Below is a small trained network, with its code and all its weights. Each question gives an input and a class and asks what happens when units are switched off, that is, made to give their printed mean instead of their output.

import numpy as np


def w(rows, s, z=0):
    codes = np.array(rows[::2]) - 128.0
    scale = np.full(codes.shape[1], s)
    scale[-1] = z or s
    return codes * scale


def norm(h):
    return h / np.sqrt((h * h).mean(-1, keepdims=True) + 1e-5)


def f(y):
    return y / 2 * (1 + np.tanh(0.7978845608 * (y + 0.044715 * y**3)))


def log_softmax(a):
    a = a - a.max(-1, keepdims=True)
    return a - np.log(np.exp(a).sum(-1, keepdims=True))


def net(x, mask):
    res = np.array(x, float).reshape(1, 2) / 4 @ E
    u = 0
    for l in range(2):
        y = f(norm(res) @ A[l][:, :-1].T + A[l][:, -1])
        res = res + np.where(mask[u : u + 6], y, B[l][:, -1]) @ B[l][:, :-1]
        u += 6
    return log_softmax(norm(res)[-1] @ U[:, :-1].T + U[:, -1])


A, B = {}, {}
E = w([
[45,44,170,158,123,92,65,119,212,60],'x0',
[86,58,109,6,92,142,158,168,21,96],'x1',
],0.011)
A[0] = w([
[88,100,131,175,95,44,57,125,190,141,104],'L0N0',
[135,172,132,193,212,2,79,67,189,109,100],'L0N1',
[151,162,103,141,94,110,236,111,105,199,249],'L0N2',
[46,100,115,45,124,113,85,192,119,67,132],'L0N3',
[125,24,217,97,187,17,82,142,170,56,157],'L0N4',
[116,185,163,100,158,118,172,136,134,116,11],'L0N5',
],0.0065,0.0013)
B[0] = w([
[125,47,90,61,173,86,101,87,2,220,213],'L0N0',
[132,136,73,95,106,178,234,195,165,86,249],'L0N1',
[98,111,141,93,152,174,164,24,119,58,247],'L0N2',
[141,114,6,163,171,181,101,205,202,141,234],'L0N3',
[184,158,249,169,97,132,62,102,67,162,253],'L0N4',
[22,142,215,56,117,122,171,130,120,121,129],'L0N5',
],0.0068,0.0064)
A[1] = w([
[108,122,110,118,153,98,65,117,145,141,102],'L1N0',
[148,84,129,123,128,223,169,183,60,133,169],'L1N1',
[156,170,145,206,155,93,158,121,214,180,4],'L1N2',
[88,119,112,130,164,179,163,104,170,2,20],'L1N3',
[71,45,150,47,85,92,85,167,109,53,190],'L1N4',
[164,170,104,114,135,137,197,85,88,137,120],'L1N5',
],0.0099,0.0027)
B[1] = w([
[118,145,146,61,106,56,119,116,139,132,147],'L1N0',
[156,135,100,200,133,112,114,143,201,111,242],'L1N1',
[127,154,77,89,127,188,184,135,89,112,201],'L1N2',
[194,82,63,198,94,63,117,250,175,137,156],'L1N3',
[126,180,133,114,143,161,213,81,120,142,218],'L1N4',
[80,95,194,102,130,107,76,100,120,158,255],'L1N5',
],0.013,0.0097)
U = w([
[135,145,35,129,152,189,232,139,157,122,186],'0',
[114,94,220,91,162,142,92,9,101,174,204],'1',
[178,64,88,195,127,78,41,189,189,158,168],'2',
[78,150,123,137,77,47,120,164,62,76,1],'3',
[80,154,157,135,107,81,91,201,62,57,21],'4',
[102,137,128,109,85,84,79,157,90,44,39],'5',
[92,177,183,109,93,99,97,208,108,51,2],'6',
],0.012,0.0034)

Each question gives the input, the list of numbers given to net, and the class t.
The units are the neurons (one row each of A and B). Each row of codes is followed by its name. A weight is (code - 128) times the scale printed after its matrix; where a second scale follows, it is the last column's (A, B and U).
mask holds one flag per neuron, layer by layer. A switched-off neuron (its flag False) gives its mean, the last column of its row in B, instead of its output. The means were averaged over made-up inputs and are rounded, as every weight is.
A unit's drop is (log p(t) with every unit on - log p(t) with that unit switched off) / (log p(t) with every unit on - log p(t) with every unit switched off).
The circuit of an input: a set's keep is (log p(t) with only the set's units on - log p(t) with every unit switched off) / (log p(t) with every unit on - log p(t) with every unit switched off). Starting from all 12 units, units are removed one at a time, each time the one whose removal leaves the highest keep (on an exact tie, the one counted first), for as long as the keep stays at least 0.8.
circuit, biggest first: the units of the circuit, biggest drop first
top k neurons: the k neurons with the biggest drops, biggest first
k most important neurons of layer l: the k neurons of layer l with the biggest drops, biggest first
drop of u: that unit's drop, to one decimal
input [8,7], class 1: circuit, biggest first	L0N4, L1N4
input [3,-4], class 0: top 2 neurons	L0N1, L0N2
input [6,7], class 0: circuit, biggest first	L1N4
input [-4,-1], class 1: top 2 neurons	L0N1, L0N3
input [5,-5], class 0: top 4 neurons	L0N1, L1N2, L1N5, L0N2
input [-3,-1], class 2: 2 most important neurons of layer 0	L0N2, L0N4
input [7,-7], class 0: top 3 neurons	L0N1, L1N5, L1N2
input [2,-1], class 2: top 4 neurons	L0N1, L0N4, L0N2, L1N1
input [-3,-2], class 2: top 4 neurons	L0N2, L1N3, L0N4, L0N0
input [6,-6], class 0: top 3 neurons	L0N1, L1N2, L1N5
input [7,-2], class 1: top 2 neurons	L0N0, L0N4
input [7,2], class 1: top 2 neurons	L0N4, L1N4
input [5,6], class 0: top 3 neurons	L1N4, L1N5, L0N3
input [-8,-4], class 1: circuit, biggest first	L1N5
input [2,0], class 2: top 3 neurons	L0N4, L1N5, L0N3
input [-2,-3], class 2: 3 most important neurons of layer 1	L1N3, L1N4, L1N5
input [-3,-3], class 2: 4 most important neurons of layer 0	L0N2, L0N4, L0N0, L0N3
input [0,3], class 2: 2 most important neurons of layer 0	L0N3, L0N0
input [-7,4], class 1: drop of L1N5	0.8
input [6,0], class 1: circuit, biggest first	L0N4
input [4,-7], class 0: drop of L0N1	0.3
input [-1,-1], class 2: drop of L1N4	0.0
